Each row is shifted at random along 6 fixed directions that mean nothing.
Known rows, with every way that one mark hangs from another
Z535[Z248[Z322[Z273] Z525[Z54 Z288 Z542 Z693]]]: [ 0.71 -0.61 -1.42 -1.88  2.60 -1.82 -1.47 -0.34 -0.13 -1.56  3.71 -3.67
 -0.55 -5.92 -2.95 -1.71  4.93 -1.19  1.13 -2.16  0.90  0.54 -0.58  3.69
  1.80 -1.21  2.60  0.89  1.92 -1.28  3.55 -2.32 -0.68  0.20 -0.04  0.71
 -2.93 -0.01 -0.67  0.01  0.82  3.41]
Z860[Z248[Z322 Z525[Z288 Z542]]]: [ 1.24 -4.25 -2.56 -0.42  1.85 -2.10 -0.75  4.11  1.86  1.81  3.81 -1.76
 -3.55 -3.42  3.51 -4.24 -0.38  0.65  0.69 -2.13  1.44 -2.96  0.36  2.95
 -1.28  3.00  1.59  1.80  0.00  1.26 -2.75 -3.35 -1.62 -3.42  0.42  0.28
 -3.17  0.33  0.17  3.33 -4.06  1.58]
Z54[Z248[Z525[Z149 Z542[Z860]] Z535] Z322[Z273]]: [ 3.10 -0.46 -4.73 -0.71 -2.06 -4.34 -0.51 -0.01 -0.26  4.60  1.20 -3.91
 -1.03 -2.24  0.10 -3.79  0.05 -1.99  1.85 -0.66  3.98 -1.57  0.91  5.36
 -0.59  2.95  1.86 -0.98  0.24  0.27  0.70  4.22  0.43 -5.75 -0.41  2.75
 -0.75  1.16 -0.90  2.01 -4.24  0.55]
Z525[Z54[Z322] Z288[Z542] Z693]: [ 0.86 -2.15  0.04 -1.71  3.95 -2.84 -0.57  2.34 -2.89 -2.72  4.50  1.19
 -1.58 -6.51 -3.54 -5.06  5.06 -0.17  1.80 -3.73 -2.51  1.60 -4.11 -2.23
 -0.18 -0.22  0.19  2.45  1.10 -0.45  0.58 -1.95 -2.26  1.42 -0.59 -2.79
 -4.60 -0.29 -1.98 -0.19  0.97  4.12]
Z542[Z525[Z54 Z149 Z288] Z860[Z248]]: [ 1.97  2.65 -1.99  0.25 -2.09 -4.19  1.70 -5.60 -2.06 -2.12 -0.27  2.95
  4.72 -0.25 -2.48  1.95 -0.30  0.23 -1.07  5.10  1.48  0.81  3.76 -0.61
  4.89 -0.55 -2.51 -3.85  3.19  1.90  1.56  2.79  2.36 -2.33 -1.62  1.40
 -0.02 -4.03  3.94 -1.48  3.10 -2.39]
Z273[Z248[Z322 Z535] Z542[Z525 Z860[Z149]] Z732]: [-0.56 -3.27 -1.77 -1.70  1.79 -5.91 -0.57  1.74  2.30  4.17 -0.31 -2.67
 -1.36 -3.16  2.67 -4.31 -2.07 -0.35  0.78 -2.09  0.72 -4.17  2.02  4.45
 -1.88  2.17  1.32  1.03  2.69  0.89 -1.92  4.25 -2.07 -5.44 -1.31  2.37
  0.00 -0.79 -2.83  1.80 -3.72  2.72]
Z732[Z248[Z322 Z525[Z149 Z288 Z693] Z535]]: [-0.86 -0.67 -2.27 -1.63  0.92 -0.66  0.01  0.12  0.04  2.12  2.66 -1.62
 -1.84 -2.47  1.32 -2.86  0.16 -0.49  0.11 -1.54  1.80 -1.24 -1.35  2.75
  1.18  0.47 -0.57  0.07  2.53  0.38 -0.10 -1.10 -0.74 -2.84 -2.33  1.41
 -2.69  1.55  0.49  1.35 -0.51  1.57]
Z732[Z248[Z322 Z525[Z288 Z693] Z535]]: [ 0.26 -0.29 -0.90 -2.31  1.27 -0.78  0.09 -1.05 -3.21  0.66  1.73 -2.85
  0.51 -2.75 -1.42 -2.17  0.67 -2.73  0.48 -2.63  0.11  1.61  0.83  3.05
  1.43  0.56 -1.02 -0.94  2.93 -0.08  1.64 -1.46 -2.89 -1.73 -1.95 -0.32
 -2.31  1.51 -1.58  0.19  1.01  2.13]
Z149[Z535[Z248] Z732]: [ 0.23 -2.28 -1.58 -0.02  2.68 -3.84 -0.29  1.34  1.33  1.81 -1.30  1.03
 -2.08 -0.69  1.49 -1.13  0.35  1.97  1.48  0.65  3.88 -1.91 -0.23  2.06
 -2.87  2.44  2.64  1.53  0.76  1.41 -4.50  2.26 -0.76 -2.33 -0.34  1.84
  0.99 -0.94  1.74  0.93 -4.57  0.68]
Z732[Z248 Z322[Z273[Z542]] Z535]: [ 0.97 -3.88 -2.13 -2.22  2.31 -1.24 -1.05  3.61 -2.65  3.19  1.96 -2.02
 -0.92 -4.23 -2.47 -3.18 -0.85 -2.70  2.35 -8.09 -3.27  0.88  2.23  5.95
 -0.80  2.97 -0.22  2.57 -2.57 -2.00 -0.57  3.70 -3.77 -2.66 -1.66  2.15
 -5.65  4.72 -1.94  1.59 -3.23  2.84]
Z273[Z248[Z525 Z535] Z542]: [-2.15 -3.65 -2.04 -1.97  2.39 -1.10 -0.55  2.54 -0.52  3.18  1.52 -4.03
 -1.33 -2.59  0.92 -3.42 -1.19 -2.20  1.34 -4.96 -0.41 -1.40  1.63  4.38
 -2.66  2.10 -0.41  1.63  2.34 -0.88 -0.31  0.21 -5.20 -3.50 -0.15 -0.07
 -1.49  0.82 -5.59  1.24 -1.82  3.62]
Z288[Z542[Z525 Z860]]: [-1.62 -2.12 -1.58  0.19  2.61 -1.18 -2.71  4.02  2.86  0.90 -0.45  1.47
 -4.16 -4.11  2.60 -2.01 -0.23  1.92  0.80 -2.23 -1.57 -3.74 -1.78  1.42
 -3.67 -0.20  0.25  2.19  0.11  0.22 -1.78  2.16 -1.11 -2.96  1.38  1.17
 -0.55 -0.42  2.19  1.10 -4.61  1.18]
Z149[Z535[Z248] Z732[Z322]]: [ 1.40 -1.19 -1.21 -1.29 -1.82 -3.72  1.08  0.84  1.79  3.97 -0.09 -1.20
 -2.87  0.52  2.71 -0.76  0.65 -0.33  2.48  0.88  5.37 -1.08  1.60  4.11
  0.17  2.97  4.72  0.65 -1.70 -1.37 -1.30  0.25  2.68 -2.98 -2.28  4.01
 -1.31  0.16 -1.49  3.63 -3.46  0.02]
Z860[Z149 Z248[Z322[Z273] Z525 Z535]]: [ 2.74 -2.04 -2.16 -1.70  3.46 -2.49 -2.07 -0.41 -2.07  1.07  2.46 -2.59
  2.40 -3.44 -0.44 -1.18 -1.05 -1.56 -0.15 -2.05 -1.29  2.17  3.74  2.42
  1.12  0.06  0.77  1.27  1.00 -0.37 -0.93  2.57 -3.02 -2.33  0.49  1.09
 -0.91  1.55  1.44  0.31 -0.40  2.73]
Z322[Z273[Z248[Z525[Z149 Z288] Z535] Z732]]: [-1.38 -0.38 -2.22 -0.05 -1.40 -2.06  0.70 -1.19  0.56  2.75 -0.29 -2.08
  0.55 -1.60 -1.14  0.95  0.09 -1.79 -0.23  1.06  3.28  0.10  0.25  4.58
  0.59 -0.43  1.14 -1.16  3.18  0.46  2.15  2.96  1.28 -4.59 -2.03  0.85
  0.45 -0.56 -0.84 -0.05 -1.89  1.27]
Z248[Z525[Z149] Z535]: [ 2.34 -1.21 -2.47 -1.14 -2.84 -3.22 -1.86  2.09  0.49  1.90  1.77 -3.36
  0.76 -3.73  4.31 -2.05  0.48  0.69  2.23 -1.50  1.02  1.40  0.53  2.33
 -1.16 -0.16  2.84 -0.65 -0.06 -1.75  1.73  2.17  0.28 -0.71  1.27  2.94
 -1.87 -2.03 -0.99  2.12 -0.68 -0.16]
Z273[Z542 Z732[Z248 Z322]]: [-0.75 -1.19  0.70 -1.68  0.47 -3.81  2.30 -0.74 -1.80  2.96 -0.21 -3.35
 -0.91  1.25 -0.78  1.28 -0.36 -2.23  1.20 -1.45  0.01 -1.39  2.95  4.44
  2.15  2.63  0.83 -0.52  0.76 -0.51  0.60  2.87  0.19 -2.94 -3.25  0.76
 -1.93  0.73 -5.22  1.73 -1.28  1.35]
Z525[Z54 Z288 Z542[Z860[Z248]] Z693[Z149]]: [ 2.62  0.03 -1.20 -1.00  1.01 -6.11  2.18 -0.91 -3.51 -2.68  4.37  3.30
 -0.22 -5.61 -0.71 -4.09  3.08  0.28  1.00 -0.43 -0.43  0.39 -1.97 -0.10
  2.39  1.65 -0.71  0.48  2.40 -0.31  1.60 -0.54  0.29 -1.82 -2.57 -1.25
 -3.81 -3.41  2.89  0.92  2.64  1.52]
Z542[Z860[Z149 Z248[Z525 Z535]]]: [ 1.50 -0.02 -1.16 -1.07 -0.23 -2.26 -1.15 -1.59 -1.04  0.17  0.81  0.31
  1.51 -1.22 -0.07  0.44 -1.15 -1.28 -0.10  0.33 -2.58  1.22  1.81  1.61
  1.52 -0.85 -0.38  0.38  0.62 -0.87 -0.07  3.10 -1.42 -2.28 -0.42  1.11
 -1.13  0.15  3.10 -0.20  0.99  0.29]
Z535[Z248[Z322 Z525[Z542]]]: [ 1.90 -0.37  0.33 -2.70  4.60 -1.39 -0.10 -2.96 -5.54 -2.71  2.27 -5.45
  3.05 -1.70 -5.83  0.97  2.83 -2.85  0.72 -4.23 -2.03  2.81  4.29  2.65
  2.25  0.69  1.11 -0.99  2.29 -0.75  2.43 -0.67 -4.88  2.91  0.74 -0.46
 -0.96 -0.56 -2.22 -1.29  4.36  2.81]
Z693[Z525[Z54[Z248[Z322 Z535]] Z149 Z288 Z542]]: [-1.04  0.75 -1.99  0.26  7.08 -3.57 -1.39 -1.46 -2.40 -1.83  1.23 -0.74
  1.07 -3.35  0.18 -0.63  4.39  0.33  0.30  2.16  0.85  0.29 -0.67  0.71
  0.14 -0.75  0.35 -0.90  3.32  1.04 -0.36  4.22 -1.13 -0.63  0.66 -0.06
  2.00 -2.40  1.04 -1.85 -0.68  0.94]
Z542[Z525[Z54[Z248] Z288] Z860[Z149[Z535]]]: [ 1.10 -0.97 -2.58 -0.01 -3.66 -2.98  1.21 -0.25  0.81  2.86  0.25  2.51
  0.67 -2.67  0.78 -3.08 -3.13 -1.50  0.19  2.05  0.64 -0.63  2.02  2.55
 -1.08  1.41 -1.32 -0.35  1.16  1.25 -1.05 -0.45  1.62 -5.34 -2.74  1.05
 -2.02 -2.00  3.71  1.49 -1.16 -1.16]
Z248[Z322 Z525[Z149] Z535]: [-1.35 -0.59 -2.10 -2.31  5.50  0.23 -2.05  0.49 -3.91  0.29  0.69 -5.09
  2.15 -2.45 -2.08 -2.20  1.07 -3.05  0.84 -3.70 -1.25  3.08  0.10  1.70
 -0.89 -0.81  1.73 -0.52  4.66 -0.43  0.91  3.88 -6.07 -0.81  0.38 -0.89
 -0.41  1.55 -2.52 -1.77  0.40  2.38]
Z322[Z273[Z248[Z525 Z535]]]: [ 3.46 -1.68 -2.54 -0.35  1.97 -3.49 -3.06  0.72  0.03 -1.31  1.64 -1.18
  2.56 -5.96 -0.15 -2.60  2.08  1.48  0.59 -3.73 -0.54  1.39  1.07  1.18
 -0.91 -0.96  1.07  0.40 -0.62 -0.60  1.49  2.77 -1.27  1.47  2.45  2.11
  0.21 -1.27  0.90 -0.77 -0.80  1.92]
Z322[Z273[Z542 Z732[Z248[Z525]]]]: [ 3.80 -2.23 -1.78  0.64 -2.53 -7.57  1.67 -0.20  1.81  1.97  0.52 -0.71
  0.42 -2.89  2.35 -0.84 -1.56  2.50  0.24 -1.29  2.50 -2.97  2.63  3.18
 -0.44  2.49  1.46 -1.09 -1.76  1.04  0.12  2.32  4.07 -2.35 -0.93  2.66
 -1.06 -2.64 -0.04  2.57 -2.23 -0.55]
Z542[Z525[Z288 Z693[Z149]] Z860]: [ 0.30  0.74  0.13 -0.79 -2.32 -1.54  1.44 -2.08 -1.28 -1.31  1.56  3.60
  0.72 -2.18  0.12 -2.22 -3.35 -0.18 -1.21 -0.28 -1.67 -0.22  0.68  1.32
  1.67 -1.11 -2.38 -1.06  1.63  0.17  0.56 -1.37  1.32 -0.23 -2.78  0.06
 -2.10 -3.13  4.82  0.03  4.24  0.49]
Z525[Z149[Z732] Z288[Z542[Z860]]]: [-2.39 -1.83 -1.92  1.35  4.81 -3.23  1.28  1.51 -1.50 -0.32 -0.57  4.39
 -2.16 -0.95  0.31  0.91  0.84  2.02  0.09  1.89  0.81 -1.57 -3.71 -0.80
 -1.85  1.00  0.26  1.17  3.87  2.93 -4.25  4.25 -0.92 -2.80 -0.67 -1.36
  0.26 -2.61  4.21 -0.13 -3.18  0.00]
Z535[Z248[Z322 Z525[Z149[Z732]]]]: [ 0.79 -3.16 -1.90 -1.53  3.08 -1.42 -0.35  1.27 -0.22  0.48  3.18 -2.81
 -1.47 -1.39 -0.58 -1.59  0.82  0.36  0.58 -3.68  0.24 -1.35  0.57  2.52
 -0.59  1.50  2.24  1.42  1.10  0.43 -2.11 -1.26 -2.78  0.74  0.27  1.25
 -3.29 -0.14  0.17  1.23  0.32  1.69]
Z535[Z248[Z322 Z525[Z288 Z542]]]: [-0.66  0.13  1.44 -2.69 -1.12  1.18 -0.30 -1.47  0.47  0.23  4.29 -5.57
 -1.53 -1.49 -1.89  1.55  3.32 -3.17  0.54 -1.82  0.09  0.90  1.30  4.69
  4.05 -1.20  3.00  0.32  0.05 -2.96  4.62 -5.69  1.51  1.57 -0.87  1.76
 -3.01 -0.25 -1.80  1.88  4.29  2.87]
Z542[Z525[Z54 Z693]]: [ 2.37  1.48 -0.51 -1.01 -1.92 -2.35 -0.31 -2.29 -0.39 -2.00  1.19  0.49
  2.08 -3.19 -0.59 -1.71  1.34  0.71  0.44  0.44  0.93  0.69  2.14 -0.35
  2.27 -1.50 -0.70 -1.99  1.13 -0.14  2.43 -0.44  1.79  1.09 -0.87  1.48
 -0.88 -2.69 -0.35 -0.57  2.50  0.40]
Z322[Z273[Z542[Z525 Z860] Z732[Z248]]]: [-0.72 -0.11 -0.30 -0.10 -1.56 -2.82  3.26 -4.40  1.20  2.01  0.01  0.66
  0.03  1.20 -2.21  1.71 -3.97 -0.25 -2.34 -0.76  1.00 -3.45  2.46  3.12
  2.60  0.65 -1.15 -1.76  0.83  1.51  0.36  1.97  3.83 -3.53 -3.90  1.57
 -0.09 -1.13  1.76  0.32  1.93  0.06]
Z248[Z525[Z54[Z322[Z273]] Z288 Z542 Z693] Z535]: [-1.72  0.46 -2.33 -1.68  2.79 -1.65 -0.83 -1.26  0.63  0.14  2.37 -2.29
 -1.02 -4.77 -1.24 -3.50  1.95 -0.50  0.69 -0.28  3.27 -0.57 -3.05  1.61
  0.93 -1.73  1.44 -0.71  4.12  0.39  2.51  0.89 -0.21 -4.27 -1.72 -0.65
 -0.93  0.45 -0.84 -0.93 -0.18  2.59]
Z54[Z248[Z535] Z322[Z273[Z542[Z860]]]]: [ 3.14 -0.11 -3.10 -0.65  1.33 -4.69  0.82 -2.78 -3.13  2.66 -1.14 -2.01
  1.88 -0.34 -3.60 -3.27 -1.88 -1.99  0.23 -1.16  2.68 -0.96  2.32  2.05
 -0.27  3.65 -1.24 -1.46  0.78  1.89 -0.77  5.34 -2.30 -4.71 -0.19  0.31
  1.25  2.05 -1.39 -0.63 -2.35  0.92]
Z248[Z322 Z525[Z693] Z535]: [-1.70  0.48 -3.16 -1.92  3.02 -0.89  1.10 -1.05 -3.25  2.12 -1.80 -4.38
  0.73 -1.67 -1.06 -3.94 -2.04 -3.74  0.42 -0.74  4.14  0.28  0.42  3.13
 -1.83  1.28  0.15 -2.36  6.49  1.45  0.68  1.89 -5.64 -6.70 -2.32 -2.53
  0.21  3.19 -4.50 -1.09 -2.40  1.53]
Z248[Z322[Z273] Z525[Z54 Z693] Z535]: [ 2.40  0.35 -2.85 -2.39  0.03 -3.40 -1.77 -0.12 -0.04  0.29  2.09 -4.46
  1.29 -6.65 -0.11 -5.13  3.16 -1.88  1.37 -2.97  2.41  2.04 -0.75  1.94
  0.36 -1.43  3.37 -1.18  1.93 -1.85  4.81  0.98 -0.41 -2.10 -0.76  1.11
 -2.60  1.03 -3.56  0.08  0.15  1.97]
Z322[Z273[Z542[Z525[Z149[Z248[Z535] Z732] Z288]]]]: [ 3.30 -3.32 -1.86 -0.05  2.40 -4.82  0.76 -0.30 -1.10 -0.97  2.56  1.73
  1.94 -3.90 -0.25 -1.97 -1.93  2.58 -0.74 -4.54 -0.54 -0.36  2.33 -0.30
 -0.18  1.34  0.40  0.25 -0.44  1.40 -1.63  1.76  0.23  0.93  0.62  1.70
 -0.25 -3.64  2.90  0.51  1.44  1.22]
Z54[Z248[Z535] Z322[Z273]]: [ 3.05  1.91 -0.79 -1.55 -2.16 -1.71 -0.27 -4.16 -1.73  2.28  0.90 -3.37
  1.52  0.59 -3.67 -0.71  0.92 -3.09  0.00 -0.45  2.34  1.31  1.96  1.97
  3.46  0.71  0.15 -1.65 -1.15 -0.79  2.73  2.34  1.53 -1.25 -0.52  2.19
  0.71  1.80 -1.45 -0.09  1.39  1.50]
Z525[Z54[Z248[Z322[Z273[Z542]] Z535]]]: [ 2.22 -2.35 -3.95 -0.11  1.33 -3.99 -0.15  1.54  2.94  2.55  1.51 -0.23
 -1.70 -3.08  1.81 -6.00  0.88  1.70  0.27 -1.91  3.52 -3.68 -1.91 -1.21
 -2.08  3.07  0.42  0.90 -0.23  1.80 -1.76  0.80 -0.09 -4.16  0.09  1.30
 -2.06  0.80 -0.54  1.41 -3.50 -0.14]
Z693[Z149[Z732[Z535]]]: [-0.60  0.44 -1.15  0.58  2.15 -3.81  1.28 -0.36 -3.28  1.35 -3.72  1.93
  1.37  1.27  1.12  1.11 -2.45  0.11  0.25  1.79  2.69 -0.03  1.41  2.07
 -1.97  2.37 -0.47 -0.69  2.85  1.17 -2.48  6.84 -1.27 -4.21 -1.57 -0.57
  0.86 -0.98  1.96 -0.49 -2.34 -0.71]

Rows
[ 2.70  3.07 -0.18 -2.24 -2.00 -5.27  5.15 -6.02 -5.81  0.42  1.19  0.73
  2.47  1.91 -3.91 -1.22  0.54 -2.63  0.46  0.85  3.57  1.80  2.66 -0.07
  4.38  2.82 -0.97 -2.79  2.14 -0.73  1.85  1.15  1.94 -2.06 -6.07 -0.06
 -2.40 -0.62 -2.79  0.31  5.29  0.25]	Z525[Z54[Z322] Z693[Z149[Z535 Z732[Z248]]]]
[ 1.10 -1.21 -1.62 -1.48  1.72 -4.05  0.00  0.67 -1.12 -0.19  2.44 -0.72
  0.75 -4.26  0.64 -3.28  0.91  0.44  1.24 -2.98 -0.29 -0.51  2.26  0.75
  0.33  1.01  0.31  0.62  1.00 -0.90  0.24  1.10 -0.75  0.13 -0.66  2.03
 -1.30 -2.11 -2.12  0.93  0.45  2.33]	Z273[Z542[Z525[Z54 Z149[Z248[Z322] Z535] Z693]]]
[-1.75  0.89 -1.87 -0.30  1.45 -6.20  1.86 -3.17  1.81  3.83 -3.63 -0.26
 -0.07  1.12  1.69  1.12 -3.88  0.74 -0.18  3.83  3.72 -5.40  3.97  4.65
  1.64  1.63 -0.53 -1.83  2.52  2.09 -1.81  7.35  2.55 -7.70 -4.24  3.03
  1.64  0.22  0.20  0.58 -4.57 -0.60]	Z273[Z542[Z525 Z860[Z149[Z535]]] Z732[Z248 Z322]]
[ 6.14 -0.41 -1.63 -0.08 -0.60 -5.63 -0.78 -0.50 -0.28 -0.57  1.30 -1.03
  2.60 -2.75 -0.83 -3.11  1.24  1.80  1.01 -1.28  1.73  0.08  2.81 -0.09
  0.81  1.53  1.69 -0.84 -3.18 -0.03  0.74  1.91  1.83  1.58  1.51  2.70
  0.08 -0.57 -1.13  0.79 -0.54  0.18]	Z54[Z322[Z273[Z248]]]
[ 0.38 -3.73 -2.07 -0.92  6.65 -2.87 -0.90  3.10 -1.20  0.49  3.99 -0.11
 -3.12 -3.51 -0.77 -2.71  3.19  1.41  2.05 -4.80 -1.17 -0.94 -1.96  2.26
 -1.61  2.31  4.06  3.62  1.12  0.07 -3.97  3.35 -2.30  0.98  0.18  2.28
 -0.41 -1.78  3.05  1.37 -1.81  3.13]	Z525[Z149[Z535[Z248[Z322[Z273]]] Z732] Z542]
[ 0.16 -3.29 -3.56 -0.97  4.87 -4.00  0.84  2.08  0.77  1.49  2.18  0.49
 -3.13 -1.61  3.91 -2.18  0.75  1.21  1.12 -2.06  4.59 -1.91  0.92  1.48
 -1.00  3.26  4.06  1.03  0.94  1.27 -4.19  0.23 -1.09 -3.71 -2.30  2.56
 -0.35 -1.45  1.38  2.31 -4.37  1.01]	Z149[Z248[Z525[Z288 Z542]] Z535 Z732[Z322]]
[-0.02 -0.83 -3.28 -0.83 -1.05 -1.61  1.08  0.75  1.39  2.95  0.78 -3.39
 -0.87 -0.86  1.29 -3.12  0.98 -2.09  0.68 -0.12  4.52 -2.01  1.76  2.87
 -0.71  2.47  0.78 -0.94  2.03  0.28  1.05 -2.19 -0.88 -4.62 -1.85  0.79
 -1.88  1.15 -5.15  1.83 -2.46  0.13]	Z273[Z248[Z322 Z525[Z54]]]
[ 4.11  3.63 -1.16 -1.76  2.20 -7.63  3.63 -7.38 -6.28 -3.18  0.62 -2.79
  4.93 -0.18 -2.12  1.15  2.50 -0.40  0.16  0.91  4.32  1.31  4.96  0.19
  4.72  1.34  1.55 -5.57  3.83  1.15  2.14  4.68  0.51  1.03 -2.79  1.30
  1.86 -3.74 -1.66 -0.96  4.62 -0.08]	Z248[Z322 Z525[Z149[Z732[Z535]] Z542 Z693]]
[ 0.60 -0.65  1.40 -2.04 -1.50 -0.53 -1.27  0.50 -1.51 -0.62  1.93 -0.55
 -0.98 -0.50 -0.57  3.74  4.71 -2.81  1.35 -2.56 -1.36  3.95  1.16  1.72
  2.80 -0.84  3.25  1.17 -0.77 -3.03  1.63  0.86 -0.18  1.63 -0.87  2.94
 -1.87 -1.55 -0.75  0.79  1.89  1.99]	Z149[Z248 Z732[Z535]]
[ 4.73 -1.85 -0.76 -0.47 -0.59 -5.11 -0.08 -0.28 -1.05 -2.82  2.90  4.62
  2.21 -5.76  1.46 -4.55 -2.78  2.80 -0.32 -1.70 -3.65  0.11  1.66 -0.80
 -0.14 -0.60 -1.53  0.24 -0.47  1.28 -2.22 -0.48  0.24  2.33 -0.37  1.04
 -2.08 -4.52  6.65  0.43  2.85  0.46]	Z542[Z525[Z288 Z693] Z860[Z149]]
[ 0.19 -0.82 -2.35 -1.22 -1.28 -1.05  3.22 -1.33  1.19  4.41  0.55 -2.01
 -1.25  1.76  1.40 -3.65 -2.85 -1.25 -0.88 -0.74  5.61 -3.24  1.65  0.92
  0.25  4.11 -0.66 -1.20  1.41  1.33 -0.88 -2.40 -0.84 -5.41 -2.43  1.39
  0.01  1.82 -3.39  2.40 -0.39  0.02]	Z273[Z248[Z322 Z535]]
[-1.87 -1.63  1.37 -1.65  1.62  1.59  0.55 -0.42 -3.64  2.07  0.87  0.38
 -0.49  1.47 -3.49  2.84 -0.97 -4.20  0.24 -1.97 -3.94  2.82  1.52  3.35
  0.74  0.08 -0.37  2.32  1.54 -0.81 -2.29  2.08 -2.39 -1.25 -3.14 -0.51
 -1.91  1.62  1.08 -0.04  1.57  2.36]	Z860[Z149[Z732[Z248 Z535]]]
[-1.46  0.16 -2.02 -1.46  1.48 -0.44  2.97 -2.31 -4.06  2.43  0.51 -2.27
  0.03  0.05 -2.92 -0.77 -2.37 -4.19 -0.70 -2.46  1.19 -0.63  2.73  5.47
  1.10  2.35 -2.36 -1.21  3.89  0.44  0.86 -0.26 -2.31 -4.94 -4.55 -1.14
 -2.29  2.82 -2.04  0.35  0.29  1.66]	Z732[Z248[Z322[Z273[Z542]] Z525[Z693[Z149]]]]
[ 2.23 -1.26 -1.33 -1.55  3.96 -1.99  0.72 -3.13 -2.45 -1.67  2.10 -3.10
  2.60 -1.26 -4.25 -0.35 -0.23 -0.20 -1.05 -3.83  0.28  0.03  3.38  1.28
  1.28  0.98  0.26 -0.93  1.17  1.05  0.12 -0.94 -2.89  1.48  0.22  0.28
 -1.29 -0.03  0.48 -1.01  3.31  1.58]	Z535[Z248[Z322[Z273] Z525]]
[-4.74  2.78  0.82 -0.47  0.76  1.22  1.89 -3.31 -5.69  0.77 -1.59  0.30
  1.78  2.22 -5.06  5.90  2.91 -5.29  0.67  4.93  0.91  5.25  0.07  3.69
  3.55 -1.28 -0.18 -1.06  5.79 -0.64  1.85  3.01  0.31 -1.92 -3.87 -1.16
  1.56 -0.79  0.21 -1.76  1.01  1.33]	Z525[Z149[Z535 Z732[Z248]] Z288]
[ 2.44  0.06 -2.55 -0.80  0.90 -3.84  1.74 -2.33 -1.66  0.60  1.05 -2.96
  1.09 -0.09 -0.51 -0.52  0.59 -1.29  0.17  1.10  3.96 -1.06  4.27  1.69
  2.31  3.19  0.39 -2.36  2.12  1.40  0.55 -0.12 -0.88 -4.52 -1.16  0.21
 -0.82  0.07 -2.59  1.12 -0.93 -0.37]	Z860[Z248[Z322 Z525[Z54 Z542]]]
[ 0.52 -0.46 -1.14 -0.84  3.30 -1.59  0.87 -1.69 -3.76 -1.76  0.46  2.33
  1.53 -1.24 -0.86 -1.53 -2.68  0.66 -0.92 -1.90 -0.11 -0.10  2.76  0.35
  0.17  0.54 -2.45 -0.90  3.73  1.95 -2.37  1.45 -3.03 -0.20 -1.49 -0.44
  0.36 -2.38  2.67 -1.39  1.72  1.63]	Z542[Z525[Z693[Z149[Z248 Z732]]]]
[ 0.82  0.72 -2.84 -1.21  5.23 -4.00 -0.45 -3.40  0.50  0.13  0.06 -2.53
  1.13 -2.56 -0.14 -2.01 -0.51  0.31 -1.05 -1.36  3.12 -1.69  0.58  1.24
  0.72 -0.46  2.91 -1.94  3.09  1.48  0.50  4.87 -0.35 -3.81 -0.93  1.53
  2.28  0.10  2.08 -1.02  0.10  0.62]	Z248[Z322[Z273] Z525[Z542[Z860[Z149[Z732]]]] Z535]
[ 4.55 -1.54 -3.07 -0.73  0.87 -6.83  0.23  0.63 -1.27 -0.29  5.29  0.72
 -0.35 -4.83 -0.68 -5.26  4.83  1.51  2.17 -1.29  0.06 -0.41 -2.69 -1.49
  1.40  2.80  1.83  0.59 -0.09  0.72 -0.14  2.24  1.12 -0.44  0.23  1.98
 -3.03 -3.47  2.50  1.79  0.66  0.07]	Z525[Z54[Z248[Z535] Z322] Z149 Z288 Z542[Z860]]
[-3.73 -0.60  0.57 -1.33  5.40  1.73  0.07 -0.19 -2.82  1.34  0.38  1.01
 -1.77  2.30 -1.18  0.56 -1.33 -1.82 -1.14 -2.75 -1.76  0.09 -1.34  1.77
  0.34  0.38 -0.75  1.92  3.30 -0.20 -2.47  2.62 -2.75 -1.47 -2.58 -1.04
 -1.11  1.34  2.52 -0.74  1.72  2.27]	Z693[Z149[Z732[Z248[Z322 Z535]]]]
[ 1.11 -3.15 -3.76 -0.79  2.01 -2.60 -4.04  3.81  5.50  1.64  2.77 -1.81
 -2.07 -5.44  3.76 -6.33  0.49  3.62  1.09 -3.48  1.73 -2.81 -3.28 -0.27
 -3.13 -0.83  3.04  1.57 -0.94  0.30 -1.11  1.52 -0.01 -2.19  1.71  2.27
 -2.89  0.69  0.47  0.91 -3.14  0.73]	Z248[Z525[Z54[Z322[Z273]]] Z535]
[ 3.52  0.03 -1.31 -1.28 -1.31 -4.63 -0.60 -1.28 -2.16 -0.32  2.42 -1.66
  1.80 -3.73  1.20 -0.16  2.20  0.54  1.60 -1.28 -0.48  1.53  1.99  2.48
  2.35  0.65  0.29 -1.54  0.25 -0.87  2.47  1.44  0.77  0.25  0.12  3.09
 -1.50 -2.82  1.62  1.45  1.63 -0.16]	Z732[Z248[Z525[Z149 Z288 Z542[Z860]] Z535]]
[-1.57  2.82 -0.79 -0.78 -0.02 -0.53  1.55 -3.13 -1.61  1.53 -1.54 -2.02
 -0.90  1.12 -2.22  1.67  0.72 -3.96  0.43  2.91  2.39 -0.57  1.11  3.77
  2.79  1.21  0.54 -1.76  3.52 -0.34  2.83  2.40 -0.36 -6.45 -2.10  0.03
  1.97  1.43 -1.18  0.08 -1.03 -0.02]	Z525[Z542[Z860[Z248[Z322 Z535]]]]
[-2.51  2.00 -2.58  0.58  8.64 -4.61  1.44 -3.92 -0.83 -5.11  2.03  6.61
 -1.39 -2.60 -2.84 -0.98  5.55  4.17 -0.91  3.91  2.32 -2.99 -7.19 -4.31
  3.17 -2.00 -0.40  0.15  7.03  3.88 -2.67  5.75  0.62 -1.32 -2.98 -1.14
  1.20 -3.40  6.89 -3.69  0.87  0.92]	Z525[Z54 Z149[Z732] Z288 Z542[Z860] Z693]
[-2.91 -0.57  0.74 -0.31  9.14 -1.91 -0.84 -0.54 -4.74 -2.92  1.88  1.59
 -0.26 -1.24  1.38  2.54  1.75 -0.51 -0.92 -0.98 -2.37  1.58  0.88  2.32
  0.31 -0.92  0.67  1.04  3.26 -0.53 -1.90  2.77 -2.39  1.04 -0.63 -0.93
  1.50 -3.89  3.99 -1.37  2.27  2.72]	Z693[Z149[Z248 Z732] Z525[Z288 Z542]]
